Below is a small trained network, with its code and all its weights. Each question gives an input and a class and asks what happens when units are switched off, that is, made to give their printed mean instead of their output.

import numpy as np


def w(rows, s, z=0):
    codes = np.array(rows[::2]) - 128.0
    scale = np.full(codes.shape[1], s)
    scale[-1] = z or s
    return codes * scale


def norm(h):
    return h / np.sqrt((h * h).mean(-1, keepdims=True) + 1e-5)


def f(y):
    return y / 2 * (1 + np.tanh(0.7978845608 * (y + 0.044715 * y**3)))


def log_softmax(a):
    a = a - a.max(-1, keepdims=True)
    return a - np.log(np.exp(a).sum(-1, keepdims=True))


def net(x, mask):
    res = np.array(x, float).reshape(1, 4) / 4 @ E
    u = 0
    for l in range(4):
        y = f(norm(res) @ A[l][:, :-1].T + A[l][:, -1])
        res = res + np.where(mask[u : u + 8], y, B[l][:, -1]) @ B[l][:, :-1]
        u += 8
    return log_softmax(norm(res)[-1] @ U[:, :-1].T + U[:, -1])


A, B = {}, {}
E = w([
[109,54,202,216],'x0',
[227,172,161,111],'x1',
[85,175,143,155],'x2',
[146,121,255,19],'x3',
],0.0069)
A[0] = w([
[144,153,225,1,1],'0.n1',
[179,197,39,82,234],'0.n2',
[110,161,233,73,73],'0.n3',
[81,203,182,161,116],'0.n4',
[189,4,68,83,90],'0.n5',
[78,223,134,193,220],'0.n6',
[122,13,160,94,148],'0.n7',
[83,54,116,193,99],'0.n8',
],0.0097,0.0037)
B[0] = w([
[51,71,178,141,242],'0.n1',
[28,234,207,233,255],'0.n2',
[49,73,121,165,211],'0.n3',
[186,2,63,108,160],'0.n4',
[20,24,69,99,165],'0.n5',
[145,5,104,49,217],'0.n6',
[73,72,99,187,201],'0.n7',
[188,117,140,139,190],'0.n8',
],0.0081,0.0054)
A[1] = w([
[131,205,24,238,254],'1.n1',
[254,234,109,113,221],'1.n2',
[57,159,25,78,16],'1.n3',
[179,170,195,168,46],'1.n4',
[142,116,189,245,101],'1.n5',
[11,75,159,237,197],'1.n6',
[185,150,27,233,73],'1.n7',
[225,38,86,143,111],'1.n8',
],0.0086,0.0033)
B[1] = w([
[56,51,221,60,174],'1.n1',
[215,128,98,75,128],'1.n2',
[255,212,119,79,132],'1.n3',
[248,127,135,158,123],'1.n4',
[243,139,138,82,160],'1.n5',
[207,125,42,64,254],'1.n6',
[59,48,244,151,146],'1.n7',
[89,139,114,73,160],'1.n8',
],0.0082,0.013)
A[2] = w([
[10,213,105,141,2],'2.n1',
[66,125,163,195,129],'2.n2',
[188,76,174,163,116],'2.n3',
[224,132,82,169,104],'2.n4',
[125,122,201,159,126],'2.n5',
[205,178,184,167,68],'2.n6',
[107,123,34,80,122],'2.n7',
[197,188,204,170,46],'2.n8',
],0.011,0.0053)
B[2] = w([
[206,182,183,76,194],'2.n1',
[72,8,193,187,139],'2.n2',
[162,201,101,153,195],'2.n3',
[36,131,208,209,142],'2.n4',
[198,95,89,105,142],'2.n5',
[205,131,52,92,126],'2.n6',
[149,142,59,37,254],'2.n7',
[249,115,1,52,134],'2.n8',
],0.0078,0.0042)
A[3] = w([
[59,38,157,120,101],'3.n1',
[130,171,112,137,58],'3.n2',
[35,191,105,97,87],'3.n3',
[160,40,86,187,59],'3.n4',
[102,80,166,81,1],'3.n5',
[26,244,110,109,87],'3.n6',
[194,2,61,199,61],'3.n7',
[209,43,30,225,73],'3.n8',
],0.0084,0.0061)
B[3] = w([
[91,115,190,179,248],'3.n1',
[99,188,85,130,94],'3.n2',
[180,211,173,163,148],'3.n3',
[115,213,191,147,175],'3.n4',
[134,91,170,138,126],'3.n5',
[182,228,228,130,160],'3.n6',
[142,247,160,111,254],'3.n7',
[114,225,128,129,208],'3.n8',
],0.011,0.0042)
U = w([
[167,187,176,114,98],'0',
[47,2,181,172,144],'1',
[111,64,104,69,238],'2',
[211,62,60,112,229],'3',
[164,72,69,118,2],'4',
],0.014,0.0063)

Each question gives the input, the list of numbers given to net, and the class t.
The units are the neurons (one row each of A and B). Each row of codes is followed by its name. A weight is (code - 128) times the scale printed after its matrix; where a second scale follows, it is the last column's (A, B and U).
mask holds one flag per neuron, layer by layer. A switched-off neuron (its flag False) gives its mean, the last column of its row in B, instead of its output. The means were averaged over made-up inputs and are rounded, as every weight is.
A unit's drop is (log p(t) with every unit on - log p(t) with that unit switched off) / (log p(t) with every unit on - log p(t) with every unit switched off).
The circuit of an input: a set's keep is (log p(t) with only the set's units on - log p(t) with every unit switched off) / (log p(t) with every unit on - log p(t) with every unit switched off). Starting from the 12 units with the biggest drops (on a tie, the unit counted first), units are removed one at a time, each time the one whose removal leaves the highest keep (on an exact tie, the one counted first), for as long as the keep stays at least 0.8.
units of the circuit, in order: the units of the circuit, biggest drop first
unit that matters most: the unit with the biggest drop
top k neurons: the k neurons with the biggest drops, biggest first
k most important neurons of layer l: the k neurons of layer l with the biggest drops, biggest first
input [-8,3,-1,-7], class 0: unit that matters most => 0.n2
input [-2,-6,3,-7], class 1: units of the circuit, in order => [1.n1; 3.n1]
input [3,6,-2,6], class 1: units of the circuit, in order => [0.n1; 0.n3]
input [2,-6,7,-6], class 2: top 2 neurons => [0.n6; 2.n7]
input [-3,-4,7,-8], class 1: units of the circuit, in order => [1.n1; 1.n7]
input [2,-6,0,4], class 3: units of the circuit, in order => [1.n6; 1.n1; 1.n7]
input [0,6,-5,-6], class 1: top 2 neurons => [1.n1; 0.n5]
input [7,-8,7,-4], class 3: units of the circuit, in order => [1.n6; 0.n2]
input [-1,1,7,-7], class 1: top 3 neurons => [1.n1; 1.n7; 0.n1]
input [5,-6,-6,-3], class 2: units of the circuit, in order => [0.n2; 3.n7]
input [4,5,3,-1], class 3: top 2 neurons => [1.n8; 1.n1]
input [6,-8,-7,-5], class 3: top 3 neurons => [1.n6; 0.n2; 0.n5]
input [1,5,8,-5], class 2: top 3 neurons => [1.n8; 0.n6; 0.n8]
input [-5,7,0,0], class 3: unit that matters most => 2.n8
input [6,-8,1,-5], class 3: 2 most important neurons of layer 2 => [2.n7; 2.n2]
input [2,5,5,6], class 1: top 3 neurons => [0.n1; 0.n3; 2.n7]
input [3,5,6,6], class 1: top 2 neurons => [0.n1; 0.n3]
input [7,8,6,0], class 3: top 3 neurons => [0.n5; 0.n7; 1.n5]
input [6,8,4,7], class 3: 3 most important neurons of layer 1 => [1.n1; 1.n5; 1.n7]
input [8,7,0,-8], class 0: unit that matters most => 2.n3
input [-1,-1,1,-8], class 1: top 2 neurons => [1.n1; 1.n7]
